cols: M Y K A L N Z
[ 59 162  94 144 145 143  77] = Q_864
[162  77 143  93 145 144  59] = Q_954
[201  96 160 108 111 106 182] = Q_217
[152 118 138 135 115 114 150] = Q_528
perm: [182 106 111 108 160  96 201]  Q_217
at: [ 93 145]  Q_954, 3
at: [138 135 115 114]  Q_528, 2
perm: [144 162  59  77 145 143  94]  Q_864

cols: Q G J R V C
[182  94 102  89 132 153]  Q_478
[124 103 174  82 124 134]  Q_259
[133 128  90  91 113 104]  Q_189
[141 133 108 202 116 108]  Q_819
[153 102 181  94 132  89]  Q_509
[145 125 102 101 137  77]  Q_2
[133 128  90  91 113  91]  Q_229
[153 131 181  94 132  89]  Q_238
perm: [132  89 153 102 181  94]  Q_509
down: [ 89  82  91 202  94]  R

cols: U D W H S E
[138 137 142 105 152 128]  Q_151
[ 96 136  95 148 164 117]  Q_843
[139 119 133 127  99 107]  Q_608
[117 164  96 136 131  95]  Q_513
[ 89 154 129 145 177 148]  Q_374
[140  99  90 128 106 158]  Q_756
[160 112 145 109  83 116]  Q_493
[ 96 136  95 130 164 117]  Q_982
[106 130 104 147 148 146]  Q_763
[103 158 151 160 149 103]  Q_359
[133 107 131 132  66 119]  Q_353
perm: [130 136  96 164  95 117]  Q_982
asked: [ 96 136  95 130 164 117]  Q_982
at: [119 133]  Q_608, 1
perm: [148  89 154 129 145 177]  Q_374

cols: P T B X F
[ 99 134 157  48 122] = Q_496
[169 142  96 128 147] = Q_174
[ 48 100 157 122 134] = Q_157
[ 80 157 157 128  66] = Q_547
down: [147 134]  F
down: [128 122]  X
at: [ 96 128 147]  Q_174, 2
perm: [ 48  99 122 134 157]  Q_496
perm: [157 128  66  80 157]  Q_547
down: [122 147 134]  F
down: [ 96 157 157]  B

cols: Let lok fum vinad Bag nos Kapob kiti Vate
[129  90 165 129 111  80 186  86 141] : Q_890
[ 91  73  93 138 139 120 228 155 144] : Q_755
[ 99  96 111  91  70  93 138 139 120] : Q_632
asked: [ 91  73  93 138 139 120 228 155 144]  Q_755
at: [ 91  70  93 138 139 120]  Q_632, 3
at: [165 129]  Q_890, 2

cols: Ruk lapa lib pev tukep
[137  57 159 161 178] : Q_123
[159 160 111 100 179] : Q_691
[159 161 137  58 178] : Q_104
[154 142 113  93 195] : Q_951
[150 132 100  73  97] : Q_405
[150 132 100 111 202] : Q_899
down: [159 159 154 150]  Ruk
at: [154 142 113]  Q_951, 0
down: [161 100  58  93  73]  pev
at: [100 111]  Q_899, 2
perm: [100 111 159 160 179]  Q_691
perm: [159 178 161  58 137]  Q_104

cols: Nomol Mopel vevet sabuf
[175  71  97  86] : Q_810
[ 38 198 191  41] : Q_371
[ 50  58  56 172] : Q_709
[ 38 198 191 115] : Q_711
[188  37  43  86] : Q_670
[188  37  43 148] : Q_436
asked: [ 38 198 191 115]  Q_711
down: [198  37]  Mopel
down: [ 38 188 188]  Nomol

cols: kili Tedi tesid topo Rig Guvu seza bolu Dapug mam
[159 126 150 127 134 116 103 108  97 122] = Q_107
[131 155  91 133 144 131 131 138 140 138] = Q_911
[136 128 148 136 161 140 130 117 119 127] = Q_437
[136 157 110 132 139 177 121 131 164 135] = Q_150
[135 125 149 136 148 139 124 114 124 126] = Q_292
[133 138 130 133 135 157 121 122 148 130] = Q_969
[111 133 129 149 170 102 156 127 122 139] = Q_310
[102 119 125 134 121 100 148 135 131 133] = Q_391
[117 127 159 151 169 167 138 110 152 130] = Q_506
[148 137 134 127 110 142 100 116 135 127] = Q_498
[125 160  40 101 108 134 144 179 144 136] = Q_282
at: [137 134 127]  Q_498, 1
at: [110 132 139]  Q_150, 2

cols: gidud Sib Dar Dag riviv Kino sabo piga
[ 96 126 104 136 122 100 117 105] = Q_431
[146 136 148 109 104 149 143 134] = Q_226
[138 168 151 132 139 224 125 121] = Q_452
[163 114 169  62  88 108 157 158] = Q_892
[104 126  96 168 152 138 118 108] = Q_435
[136 143 103 148 109 134 146 149] = Q_776
[138 168 151 149 139 224 125 121] = Q_507
[163 114 169  62  88 108 157 151] = Q_252
at: [104 126  96]  Q_435, 0
down: [108 138 134]  Kino
perm: [149 104 146 143 136 148 134 109]  Q_226

